Moves between points:
Z867 δ Z431
Z867 ξ Z771
Z963 δ Z68
Z963 ξ Z157
Z370 δ Z508
Z370 ξ Z184
Z16 δ Z548
Z16 ξ Z375
Z68 δ Z448
Z68 ξ Z892
Z315 δ Z616
Z315 ξ Z619
Z390 δ Z432
Z390 ξ Z792
Z737 δ Z184
Z737 ξ Z508
Z355 δ Z16
Z355 ξ Z121
Z157 δ Z215
Z157 ξ Z963
Z184 δ Z449
Z184 ξ Z370
Z860 δ Z861
Z860 ξ Z711
Z999 δ Z481
Z999 ξ Z713
Z493 δ Z370
Z493 ξ Z449
Z618 δ Z867
Z618 ξ Z652
Z321 δ Z280
Z321 ξ Z125
Z652 δ Z885
Z652 ξ Z618
Z75 δ Z733
Z75 ξ Z113
Z252 δ Z800
Z252 ξ Z545
Z113 δ Z493
Z113 ξ Z75
Z861 δ Z713
Z861 ξ Z481
Z771 δ Z652
Z771 ξ Z867
Z733 δ Z769
Z733 ξ Z610
Z616 δ Z999
Z616 ξ Z21
Z280 δ Z390
Z280 ξ Z101
Z215 δ Z737
Z215 ξ Z925
Z21 δ Z619
Z21 ξ Z616
Z121 δ Z315
Z121 ξ Z355
Z481 δ Z711
Z481 ξ Z861
Z610 δ Z113
Z610 ξ Z733
Z448 δ Z860
Z448 ξ Z606
Z800 δ Z618
Z800 ξ Z885
Z545 δ Z321
Z545 ξ Z252
Z375 δ Z121
Z375 ξ Z16
Z606 δ Z892
Z606 ξ Z448
Z925 δ Z963
Z925 ξ Z215
Z792 δ Z101
Z792 ξ Z390
Z892 δ Z157
Z892 ξ Z68
Z619 δ Z355
Z619 ξ Z315
Z711 δ Z606
Z711 ξ Z860
Z508 δ Z925
Z508 ξ Z737
Z449 δ Z75
Z449 ξ Z493
Z101 δ Z125
Z101 ξ Z280
Z713 δ Z21
Z713 ξ Z999
Z769 δ Z792
Z769 ξ Z432
Z125 δ Z252
Z125 ξ Z321
Z885 δ Z545
Z885 ξ Z800
Z431 δ Z375
Z431 ξ Z548
Z432 δ Z610
Z432 ξ Z769
Z548 δ Z771
Z548 ξ Z431

The rows follow the links: the fewer symbols apart two points are, the more alike their rows tend to be.

Row, then point:
4,38,9,-61,58,-88,-19,-59,-8,-2,-27,6,-27,-33,-17,-24,13,-59,-29,-22,98,8,40,4,59,-48,-22,0,-1,25,27,12,16,24,55,-44,45,19,51,-12,57,0,-28,-3,24,20,2,-13,3,36,28,46,-15,-43,24,18,-15,-50,-32,-42,37,-81,6,-42,69,3,-58; point Z711
33,36,5,15,-22,-4,66,72,-73,-44,29,-30,-37,9,15,-5,14,-5,-16,-35,-16,39,-20,-19,2,38,15,-62,13,31,-30,15,6,-21,-25,11,16,-20,39,-26,-53,14,5,-105,10,8,-22,17,41,-74,13,-1,87,18,8,-30,11,-99,-66,-33,-40,35,2,-16,-33,-38,-20; point Z769
-50,-71,9,34,-37,-6,8,-27,39,47,10,-65,34,85,-26,49,3,45,46,63,16,11,-31,31,-63,26,-28,13,-5,-12,-3,23,26,33,-17,38,5,-14,-48,4,14,56,-16,65,12,-61,69,-8,-20,39,-38,-4,-24,36,2,-25,24,41,54,39,1,50,-12,56,29,-34,11; point Z737
50,80,-13,2,23,52,16,-26,-8,-69,-15,39,-1,-25,25,-11,-64,-58,-1,-36,-37,-10,21,-48,64,-4,7,-27,-10,-20,71,-48,5,26,28,-9,-28,-1,21,14,-12,-28,78,-42,11,-10,-25,-19,-30,-31,39,-15,59,-61,14,41,-7,-35,-2,-38,48,-54,3,-47,-1,-4,65; point Z21
-55,-56,11,28,-21,-17,-8,-71,46,64,-3,-59,56,74,-37,52,-20,29,41,49,31,4,-17,36,-44,1,-49,16,-17,-15,22,25,24,25,11,33,-7,-15,-38,16,37,47,-31,81,14,-72,69,-13,-35,58,-5,1,-33,20,7,-9,8,45,55,23,12,14,-4,28,59,-17,19; point Z215
-8,-9,-2,-52,9,-3,-32,100,31,-14,10,65,-10,-36,49,-67,28,25,-13,-17,-16,4,12,-3,-15,-10,64,31,24,32,-74,-53,-41,-47,-34,-32,36,30,6,-29,-64,-32,-13,-26,-19,90,-5,7,40,-42,-72,48,-30,19,-49,4,7,11,-18,23,-9,-8,-9,16,-22,32,-77; point Z315
-19,30,22,-65,-14,-62,13,-41,16,-56,-10,-7,-33,4,2,-50,-13,-41,-3,5,74,26,50,-23,44,-36,8,-7,5,28,3,-13,-2,22,32,-8,75,19,32,-10,-20,22,-34,-28,36,43,41,-35,-9,-16,2,62,26,-35,-7,23,19,-84,-26,-55,69,-71,10,-16,85,-8,-82; point Z390
-20,-10,-8,40,11,-16,-3,-70,39,51,-22,-32,49,75,-26,46,-27,-23,-3,32,49,14,-55,53,-34,26,-59,-35,19,-8,47,30,34,55,28,-17,7,-19,-19,-8,59,38,31,54,13,-92,66,-14,-17,73,15,19,-17,-3,17,3,-15,-11,26,3,10,-10,-12,-22,48,-46,49; point Z493
48,56,9,13,-2,-4,62,41,-79,-48,6,-18,-26,-13,3,-1,-1,-28,-34,-51,-11,31,-11,-25,36,15,-12,-68,4,38,9,14,6,-4,-3,4,-3,-18,49,-3,-18,-14,5,-98,7,-7,-38,3,28,-75,51,-25,86,-25,18,-15,5,-101,-59,-43,-25,17,-2,-34,-30,-27,4; point Z792
-5,-35,16,23,-58,-8,38,71,-52,-3,36,-60,-21,9,16,19,36,65,20,-13,-36,21,-14,-23,-30,35,17,-6,-9,22,-63,49,0,-41,-54,59,-8,-27,-14,18,-30,6,-41,-53,-12,18,-20,21,32,-70,-8,-51,41,63,7,-50,26,-16,-22,3,-67,87,19,43,-55,-19,-36; point Z68
44,79,-3,-15,0,41,43,-1,-25,-77,6,4,-27,-21,21,-18,-39,-41,-2,-27,-41,4,28,-68,68,-16,13,-35,-16,3,59,-28,6,17,17,9,-25,-4,35,17,-46,-17,45,-69,15,0,-28,-11,-10,-58,46,-17,89,-55,25,38,12,-64,-34,-60,36,-29,6,-40,5,-9,35; point Z713
-12,-19,-27,4,-1,80,-48,-14,52,27,-10,34,44,-16,1,12,-27,24,43,19,-73,-45,12,-7,-3,-12,21,44,-27,-41,36,-30,-14,-5,1,3,-62,-5,-45,29,-1,-38,22,55,-14,-12,-17,7,-32,30,-15,-38,-55,7,-12,35,-31,119,58,51,17,12,5,17,-39,30,69; point Z867
-30,-55,-4,-41,-6,-41,-39,62,13,32,4,30,-16,-42,16,-35,57,43,9,6,2,-20,25,2,-21,-2,59,52,18,16,-82,-1,-35,-52,-26,-6,21,25,-12,-2,-4,-29,-72,22,-24,81,-16,23,10,-14,-58,7,-67,51,-33,-9,-2,69,-6,53,-29,30,3,58,-31,61,-72; point Z885

Each walk starts at a row. The symbols on each line, taken left to right, move it on to the next point.
Answer with the point's row; about right is enough.
new walk
-14,-25,9,-74,-6,-51,0,36,14,-12,11,-9,-58,-32,19,-52,47,14,14,-3,36,17,52,-31,20,-36,50,41,-9,28,-57,4,-31,-28,-2,-4,64,39,15,-9,-37,-2,-74,-23,-1,102,8,-11,16,-36,-34,36,-16,16,-21,-7,26,-38,-45,-23,9,-17,9,22,24,38,-108
ξ δ δ ξ δ: -20,-43,20,-58,-7,-42,-28,53,4,14,7,10,-37,-45,16,-50,48,31,8,-6,20,-7,42,-6,-7,-21,54,51,8,28,-80,2,-26,-40,-15,-3,51,22,4,1,-33,-15,-71,-4,-20,100,-12,12,29,-25,-44,18,-50,37,-22,-6,17,19,-20,16,-14,8,11,46,-18,40,-104
ξ ξ δ δ ξ: 58,64,-3,18,18,7,52,-4,-80,-47,-1,-11,-24,-35,-6,6,-17,-43,-32,-55,-17,19,10,-24,66,3,-18,-44,-13,19,36,11,5,-10,18,-6,-17,-18,44,8,8,-26,30,-74,-1,-23,-62,7,26,-47,65,-30,86,-39,42,0,-7,-74,-49,-49,-15,-17,20,-39,-9,-35,27
new walk
-3,-32,2,35,-49,-3,52,86,-26,-6,26,-39,-12,42,22,6,36,50,15,1,-15,25,-47,9,-67,53,15,-53,12,33,-75,13,-6,-27,-61,34,24,-20,-7,-18,-67,40,-10,-47,-3,0,35,13,38,-66,-31,-10,46,53,-24,-48,32,-53,-30,14,-25,85,-6,32,-32,-42,-37
ξ ξ δ: 14,1,6,31,-30,3,59,85,-42,-31,35,-42,-30,30,27,-6,30,32,-1,-11,-27,32,-45,-3,-36,38,4,-49,10,33,-43,19,-9,-27,-46,22,15,-11,12,-25,-60,24,0,-90,7,20,4,-3,47,-75,-13,4,70,37,-17,-50,28,-73,-39,-5,-47,59,-11,11,-38,-36,-38
ξ ξ δ ξ: -11,47,14,-53,9,-52,12,-72,22,-34,-11,-15,-14,27,3,-17,-22,-47,-7,7,84,29,26,5,42,-36,-14,-22,1,16,41,1,6,39,33,-16,59,18,20,-2,-5,46,-7,-3,41,2,54,-41,-19,13,25,62,28,-47,11,25,3,-79,-12,-55,68,-82,2,-38,82,-25,-31
new walk
30,28,-11,26,34,61,-22,-65,5,-6,-20,30,35,-27,-32,38,-34,-30,-5,-14,-46,-36,24,-18,47,-29,-28,22,-29,-58,90,-6,22,10,29,-2,-80,-4,-11,33,38,-30,25,27,-7,-50,-56,10,-35,20,49,-53,-4,-45,35,33,-21,58,43,1,13,-23,30,-27,-10,11,98
ξ δ δ ξ δ: 33,48,0,17,36,47,5,-65,-37,-18,-10,13,19,-37,-29,28,-43,-52,-17,-28,-32,-24,13,-23,59,-19,-30,5,-23,-27,97,0,21,25,36,3,-55,-9,12,26,44,-20,33,-4,-2,-42,-63,17,-24,7,74,-44,26,-49,45,26,-29,12,9,-24,-3,-42,18,-47,-13,10,95
δ ξ δ δ δ: -27,9,24,-83,-2,-74,0,-2,5,-42,14,-6,-53,-21,21,-63,21,-9,4,5,53,17,66,-28,46,-39,40,9,-12,25,-40,-12,-18,-3,29,1,83,30,31,-14,-32,14,-57,-19,14,66,27,-14,-3,-34,-23,53,11,-15,-14,9,23,-73,-39,-45,37,-50,17,2,53,15,-105
new walk
-11,-37,-20,7,-10,79,-51,32,60,9,12,51,39,-16,16,-13,-15,37,33,27,-73,-40,-4,-3,-37,-12,39,56,4,-39,-7,-40,-22,-33,-15,-7,-50,14,-38,-4,-37,-21,20,61,-32,18,-2,8,-11,11,-44,-12,-44,22,-28,22,-8,115,56,64,0,24,-6,32,-45,38,52
ξ ξ ξ ξ δ ξ: 22,25,-33,15,61,53,-60,-18,43,41,-20,81,49,-23,-5,9,-45,-25,-5,-10,-38,-47,-37,37,-10,-10,-16,21,10,-36,51,-35,-5,-5,22,-52,-44,6,-17,-5,20,-28,57,59,-20,-28,-20,7,-28,51,1,-9,-47,-24,0,38,-51,80,58,43,5,-25,-16,-22,-25,9,77
δ δ ξ δ ξ: 11,-19,-33,22,49,52,-73,-6,41,50,-13,74,45,-36,-18,-3,-5,12,-3,1,-44,-52,-21,37,-31,-9,9,47,26,-35,14,-20,-12,-18,6,-35,-51,4,-30,5,35,-36,36,78,-30,-7,-33,15,-8,48,-21,-12,-77,8,-9,6,-45,107,48,59,-25,7,-18,-6,-42,30,58
new walk
-24,-58,6,66,-13,-10,3,-10,1,68,9,-54,32,65,-40,59,11,43,9,29,7,7,-76,57,-76,56,-56,-17,23,-10,-21,41,31,6,-25,15,-27,-33,-21,5,49,31,8,46,-3,-69,25,18,14,38,2,-18,-21,39,4,-47,-8,32,26,40,-50,59,-21,18,-24,-21,31
δ ξ δ ξ δ δ: 0,-72,3,58,-46,-9,32,65,-29,41,27,-59,-9,35,-10,51,44,67,11,0,-30,15,-23,8,-45,57,-12,-13,-5,12,-59,46,17,-35,-63,53,-19,-35,-14,-3,-14,17,-41,-11,-4,-12,4,20,24,-31,-15,-46,17,62,15,-63,14,11,-5,29,-77,100,4,50,-48,-16,-26
δ ξ δ: -41,-38,10,15,1,-37,-17,-117,38,52,-16,-41,22,52,-50,34,-10,-8,4,55,54,-3,4,28,-10,-21,-51,21,-20,-27,40,33,36,56,41,8,5,0,-37,21,66,32,-27,89,25,-66,48,-16,-26,75,16,6,-33,-13,26,5,-13,26,40,-3,28,-20,1,-1,71,-14,13
new walk
-7,26,5,20,27,-22,-4,-87,30,20,-38,-29,33,60,-28,32,-33,-39,-15,34,63,21,-31,36,-16,1,-58,-28,7,-2,51,2,33,63,32,-19,22,-14,-11,-6,53,40,29,36,26,-85,67,-16,-24,64,9,36,8,-35,13,13,-14,-33,17,-17,37,-50,-14,-35,70,-50,30
δ δ ξ ξ: -18,-42,-5,71,0,-17,2,-42,18,71,-23,-40,43,77,-39,55,10,17,1,30,28,0,-74,68,-66,42,-69,-23,17,-6,15,34,27,32,-1,-7,-22,-38,-31,-10,63,34,22,60,-1,-92,57,0,-6,61,-9,-4,-17,17,1,-26,-23,26,39,22,-28,27,-23,8,11,-45,48
δ ξ ξ ξ ξ δ: -14,-70,4,61,-33,-1,12,32,-28,70,11,-58,8,48,-25,52,46,62,6,14,-6,8,-50,36,-75,49,-35,-14,10,3,-49,55,13,-12,-38,24,-21,-38,-35,5,19,28,-22,22,-7,-50,5,23,21,10,-8,-38,-23,65,7,-68,6,44,16,38,-60,92,-10,47,-30,-18,11
new walk
-35,-11,18,-13,16,-50,-23,-115,21,33,-29,-24,21,16,-58,26,-15,-40,-3,16,77,1,29,27,27,-33,-54,12,-9,-13,53,35,18,47,55,-13,27,11,-1,16,82,27,-22,61,24,-44,32,5,-28,80,34,12,-38,-30,37,26,-17,-5,24,-14,29,-54,1,-23,76,-12,12
ξ δ ξ: -10,16,8,-28,29,-72,-7,-103,-2,15,-31,-16,-7,-4,-40,1,-4,-63,-23,0,83,-2,38,19,45,-37,-42,10,-1,7,34,19,23,39,50,-24,30,20,23,9,77,10,-30,39,19,-20,4,-13,-20,53,36,37,-27,-41,26,25,-11,-22,3,-36,34,-80,2,-34,83,-4,-18
ξ ξ ξ δ δ ξ: 11,45,6,-67,53,-80,-28,-27,-17,-15,-16,31,-36,-35,-1,-46,18,-49,-38,-46,74,17,35,15,51,-37,10,-6,13,33,-15,-11,-10,-4,38,-59,57,36,54,-11,35,-10,-24,-19,8,52,-6,-4,14,-2,8,55,-12,-32,1,13,-13,-59,-43,-33,19,-75,-4,-37,41,19,-76
new walk
21,56,7,-15,-29,17,58,31,-46,-94,18,-16,-31,-38,30,-26,-13,-12,-3,-33,-39,10,35,-66,62,-9,27,-41,-23,18,27,-12,-6,1,-2,40,-8,-4,24,13,-59,-16,19,-97,8,26,-26,-7,9,-76,39,-39,91,-27,28,10,40,-75,-38,-49,21,-7,24,-22,-13,-6,11
ξ ξ δ ξ: 10,37,5,-76,41,-51,-17,23,1,-27,0,36,-41,-45,8,-72,29,-33,-35,-23,42,9,29,-5,37,-24,41,0,28,35,-48,-26,-21,-12,17,-55,65,35,51,-22,-17,-10,-18,-45,1,75,-20,-3,31,-24,-19,67,-5,-24,-10,9,-3,-56,-41,-22,8,-59,-10,-27,20,19,-90
ξ δ δ: 51,72,-19,1,33,52,-4,-44,19,-48,-16,51,17,-20,12,-6,-70,-62,-9,-20,-33,-23,-1,-12,54,-11,-7,-7,4,-23,80,-43,0,26,31,-38,-44,4,9,6,5,-26,87,-4,2,-32,-23,4,-39,23,37,2,38,-60,1,46,-27,5,22,-5,42,-48,-5,-59,5,-4,97
new walk
-44,-71,4,37,-69,2,16,17,25,38,5,-56,23,89,-1,37,13,64,44,53,2,14,-46,27,-88,27,-24,-21,-10,-8,-32,21,1,0,-44,47,10,-18,-55,-10,-19,46,-21,27,10,-41,64,4,-6,11,-42,-11,-7,53,-18,-31,24,22,41,36,-18,70,-10,55,9,-23,-9
δ δ δ ξ: -24,34,4,-9,14,-36,10,-87,23,-1,-17,-17,4,52,-16,-11,-29,-53,-13,21,76,18,-10,18,29,-9,-33,-28,4,5,52,-1,24,64,51,-25,46,3,0,-7,35,35,22,19,50,-40,63,-20,-16,40,19,52,7,-50,13,28,0,-71,4,-42,60,-79,-19,-49,92,-35,6
δ δ ξ ξ ξ: -38,-64,7,32,-58,0,37,62,-7,8,39,-57,16,58,12,18,11,78,30,44,-15,28,-64,24,-75,51,2,-33,-1,4,-55,20,-2,-19,-57,47,20,-22,-38,-23,-51,42,-13,-10,3,-19,57,-4,21,-32,-46,-7,18,55,-17,-48,30,-1,14,17,-24,86,-3,45,-21,-29,-27
new walk
36,25,7,-8,-46,19,68,60,-71,-74,36,-29,-50,-28,31,-3,16,9,19,-31,-47,11,32,-62,41,2,24,-27,-26,18,-13,1,1,-15,-18,35,-2,-6,24,16,-68,0,-11,-99,-3,29,-41,4,17,-82,30,-38,92,-7,15,-8,32,-65,-48,-45,-28,33,26,12,-19,-9,-20
ξ δ ξ: 9,-19,17,14,-56,-4,60,67,-67,-37,30,-44,-48,-11,23,-1,41,37,6,-28,-33,22,25,-49,11,8,23,-23,-20,22,-35,24,7,-34,-36,61,0,-8,13,4,-47,-3,-33,-91,-13,23,-35,14,27,-91,5,-59,64,31,5,-32,35,-38,-42,-17,-26,60,22,43,-34,-12,-29
